Here is a tiny trained network, its code and every weight. The questions are about switching its units off for an input and a target symbol, where a switched-off unit gives its printed mean instead of its output.

import numpy as np


def w(rows, s, z=0):
    codes = np.array(rows[::2]) - 128.0
    scale = np.full(codes.shape[1], s)
    scale[-1] = z or s
    return codes * scale


def norm(h):
    return h / np.sqrt((h * h).mean(-1, keepdims=True) + 1e-5)


def f(y):
    return np.maximum(y, 0)


def softmax(a):
    e = np.exp(a - a.max(-1, keepdims=True))
    return e / e.sum(-1, keepdims=True)


def log_softmax(a):
    a = a - a.max(-1, keepdims=True)
    return a - np.log(np.exp(a).sum(-1, keepdims=True))


def net(x, mask):
    ids = ['ΛΠΦΨαδεημξστω'.index(c) for c in x.split()]
    T = len(ids)
    res = E[ids] + P[:T]
    q, k, v = (norm(res) @ M[0].T for M in (Q, K, V))
    z = softmax(np.where(np.tri(T) > 0, q @ k.T / 4**0.5, -1e9)) @ v
    res = res + np.where(mask[0], z, O[0][:, -1]) @ O[0][:, :-1]
    y = f(norm(res) @ A[0][:, :-1].T + A[0][:, -1])
    res = res + np.where(mask[1:9], y, B[0][:, -1]) @ B[0][:, :-1]
    return log_softmax(norm(res)[-1] @ U[:, :-1].T + U[:, -1])


Q, K, V, O, A, B = {}, {}, {}, {}, {}, {}
E = w([
[115,102,84,155,140,139,155,99,88,122,50],'Λ',
[70,128,144,128,25,159,104,72,188,192,26],'Π',
[52,137,133,81,76,141,195,164,99,121,143],'Φ',
[105,121,163,102,126,200,129,244,126,64,169],'Ψ',
[105,172,62,156,106,108,76,126,102,186,88],'α',
[69,71,81,219,95,132,128,107,74,125,145],'δ',
[62,157,138,106,163,135,186,184,138,159,135],'ε',
[114,142,49,174,102,126,92,226,175,117,111],'η',
[133,99,78,144,88,129,225,142,164,117,56],'μ',
[119,201,107,138,211,70,129,172,112,75,216],'ξ',
[49,149,100,118,139,139,191,158,165,181,94],'σ',
[79,119,72,130,78,153,70,125,23,16,234],'τ',
[121,131,202,18,127,163,212,80,176,63,146],'ω',
],0.011)
P = w([
[170,133,40,173,156,201,178,127,153,173,169],'0',
[112,160,123,61,110,160,119,123,100,84,101],'1',
[56,139,66,255,103,185,212,112,154,112,149],'2',
[105,128,131,57,127,135,111,124,107,89,84],'3',
[51,118,79,240,130,171,201,131,168,114,151],'4',
[102,92,142,54,148,106,100,126,117,105,81],'5',
[42,96,80,232,134,142,169,135,170,129,142],'6',
],0.012)
Q[0] = w([
[246,113,160,142,140,92,79,119,158,142,133],'head 0',
[2,120,49,206,120,177,193,120,179,131,92],'head 0',
[17,87,134,180,105,136,216,102,177,86,87],'head 0',
[24,107,104,82,183,113,170,129,144,102,87],'head 0',
],0.0076)
K[0] = w([
[157,209,122,158,149,199,104,64,161,110,110],'head 0',
[112,30,154,87,171,2,18,140,136,107,74],'head 0',
[148,34,198,72,153,61,109,122,135,139,127],'head 0',
[103,37,149,87,122,70,157,161,100,196,121],'head 0',
],0.0083)
V[0] = w([
[149,141,173,100,233,142,169,98,69,104,153],'head 0',
[138,153,88,134,154,127,132,2,110,181,102],'head 0',
[129,44,170,141,87,170,141,86,127,122,126],'head 0',
[125,138,75,137,141,119,93,159,56,97,153],'head 0',
],0.0097)
O[0] = w([
[97,122,146,125,223,198,155,112,31,179,84,113],'head 0',
[1,125,196,212,130,106,152,178,100,59,99,2],'head 0',
[159,178,154,190,11,208,219,169,99,116,166,80],'head 0',
[173,43,150,101,149,65,106,186,108,195,143,220],'head 0',
],0.009,0.0048)
A[0] = w([
[148,177,95,181,109,189,177,117,190,152,181,25],'neuron 0',
[83,87,41,165,159,111,137,131,142,112,160,154],'neuron 1',
[74,190,126,220,104,147,136,94,172,65,142,3],'neuron 2',
[127,87,116,184,103,101,147,123,146,187,114,82],'neuron 3',
[89,142,212,128,126,11,88,126,122,102,92,107],'neuron 4',
[168,161,72,72,101,105,139,90,103,148,107,160],'neuron 5',
[115,138,167,82,82,136,40,159,126,131,53,53],'neuron 6',
[179,158,147,196,46,84,174,140,136,116,151,20],'neuron 7',
],0.012,0.0038)
B[0] = w([
[123,120,99,146,77,86,34,80,24,92,150,221],'neuron 0',
[90,191,155,68,39,168,176,93,163,127,109,255],'neuron 1',
[233,113,157,108,199,71,157,162,126,185,58,192],'neuron 2',
[148,135,150,47,155,142,110,203,84,70,209,177],'neuron 3',
[225,254,100,178,214,165,93,89,98,132,237,163],'neuron 4',
[75,171,175,224,123,52,168,149,141,121,152,239],'neuron 5',
[138,41,95,101,42,193,182,119,84,211,126,172],'neuron 6',
[60,77,200,160,210,206,51,62,215,178,151,171],'neuron 7',
],0.0088,0.0092)
U = w([
[69,162,47,147,119,221,174,70,214,165,125,56],'Λ',
[142,95,55,113,107,82,110,150,213,86,107,213],'Π',
[154,210,160,121,191,96,112,162,134,63,162,163],'Φ',
[201,105,138,35,99,185,147,191,117,150,141,91],'Ψ',
[100,120,142,195,104,73,215,204,105,153,101,120],'α',
[82,112,191,144,133,171,90,137,151,146,180,99],'δ',
[180,184,231,2,102,105,142,97,131,69,66,88],'ε',
[111,112,105,230,138,103,125,105,183,75,74,253],'η',
[196,150,205,116,89,149,81,51,121,202,85,69],'μ',
[213,142,66,193,129,155,152,84,129,234,180,67],'ξ',
[80,125,117,83,67,83,54,88,52,46,118,137],'σ',
[83,99,121,102,201,64,86,111,94,163,96,166],'τ',
[165,124,85,199,149,178,151,110,56,114,64,173],'ω',
],0.0081,0.0053)

Each question gives the input, a string of symbols that net reads in full, and the target symbol t.
The units are the heads (4 rows each of Q, K, V and O) and the neurons (one row each of A and B). Each row of codes is followed by its name. A weight is (code - 128) times the scale printed after its matrix; where a second scale follows, it is the last column's (O, A, B and U).
mask holds one flag per unit, heads first, then neurons. A switched-off unit (its flag False) gives its mean, the last column of its rows in O or B, instead of its output. The means were averaged over made-up inputs and are rounded, as every weight is.
A unit's drop is (log p(t) with every unit on - log p(t) with that unit switched off) / (log p(t) with every unit on - log p(t) with every unit switched off).
The circuit of an input: a set's keep is (log p(t) with only the set's units on - log p(t) with every unit switched off) / (log p(t) with every unit on - log p(t) with every unit switched off). Starting from all 9 units, units are removed one at a time, each time the one whose removal leaves the highest keep (on an exact tie, the one counted first), for as long as the keep stays at least 0.8.
circuit, biggest first: the units of the circuit, biggest drop first
k most important neurons: the k neurons with the biggest drops, biggest first
drop of u: that unit's drop, to one decimal
input η σ σ Φ η μ μ, target μ: 3 most important neurons -> [neuron 2; neuron 7; neuron 0]
input Φ Φ ξ σ Π, target ε: circuit, biggest first -> [neuron 2; head 0; neuron 3; neuron 1]
input Φ σ Ψ Φ, target α: circuit, biggest first -> [neuron 5; neuron 1; neuron 0]
input ω σ Φ Φ ε Φ Λ, target σ: 2 most important neurons -> [neuron 0; neuron 3]
input ε α η μ, target η: circuit, biggest first -> [head 0; neuron 7; neuron 1]
input Φ Φ Π Ψ τ ξ Λ, target τ: circuit, biggest first -> [head 0]
input ξ α ε, target Φ: circuit, biggest first -> [head 0; neuron 4]
input ε Φ Φ δ α, target δ: circuit, biggest first -> [head 0; neuron 7]
input μ Ψ τ μ δ, target μ: 4 most important neurons -> [neuron 2; neuron 7; neuron 1; neuron 0]
input Φ ω Φ Λ μ Π ε, target η: 3 most important neurons -> [neuron 7; neuron 2; neuron 0]
input Φ ε ε σ α Φ ξ, target σ: circuit, biggest first -> [neuron 0; head 0]
input τ Λ μ Φ δ, target σ: circuit, biggest first -> [neuron 0; neuron 3]
input Φ Λ μ ξ ω δ μ, target δ: 2 most important neurons -> [neuron 7; neuron 3]
input Λ Φ Φ ε Ψ, target Λ: circuit, biggest first -> [head 0; neuron 1]
input ω Φ δ ε, target τ: circuit, biggest first -> [neuron 1]
input α σ Ψ, target ε: 2 most important neurons -> [neuron 2; neuron 1]
input Φ δ ε μ Ψ σ Φ, target ε: 2 most important neurons -> [neuron 2; neuron 1]
input δ Φ α Ψ Λ Φ, target α: circuit, biggest first -> [neuron 5; head 0; neuron 1]
input ω τ α, target Ψ: circuit, biggest first -> [head 0; neuron 3]
input Π Π Π σ α α Φ, target Φ: circuit, biggest first -> [head 0; neuron 4]
input σ σ Φ ε ε η Ψ, target Π: circuit, biggest first -> [head 0]
input Φ σ Ψ ω δ, target ω: circuit, biggest first -> [head 0; neuron 2]
input ξ Φ σ Ψ, target Ψ: 3 most important neurons -> [neuron 0; neuron 1; neuron 6]
input Ψ Φ Ψ Ψ Ψ α σ, target Φ: 2 most important neurons -> [neuron 4; neuron 3]
input Ψ Φ ω α μ, target Φ: 2 most important neurons -> [neuron 4; neuron 3]
input μ Φ δ Φ ε, target σ: drop of neuron 3 -> 0.0
input Λ Ψ σ ξ η, target τ: drop of neuron 2 -> 0.0
input η ω σ Φ ε δ, target δ: drop of head 0 -> 0.8
input ε Φ Φ Φ ε α Ψ, target Φ: drop of neuron 4 -> 0.8
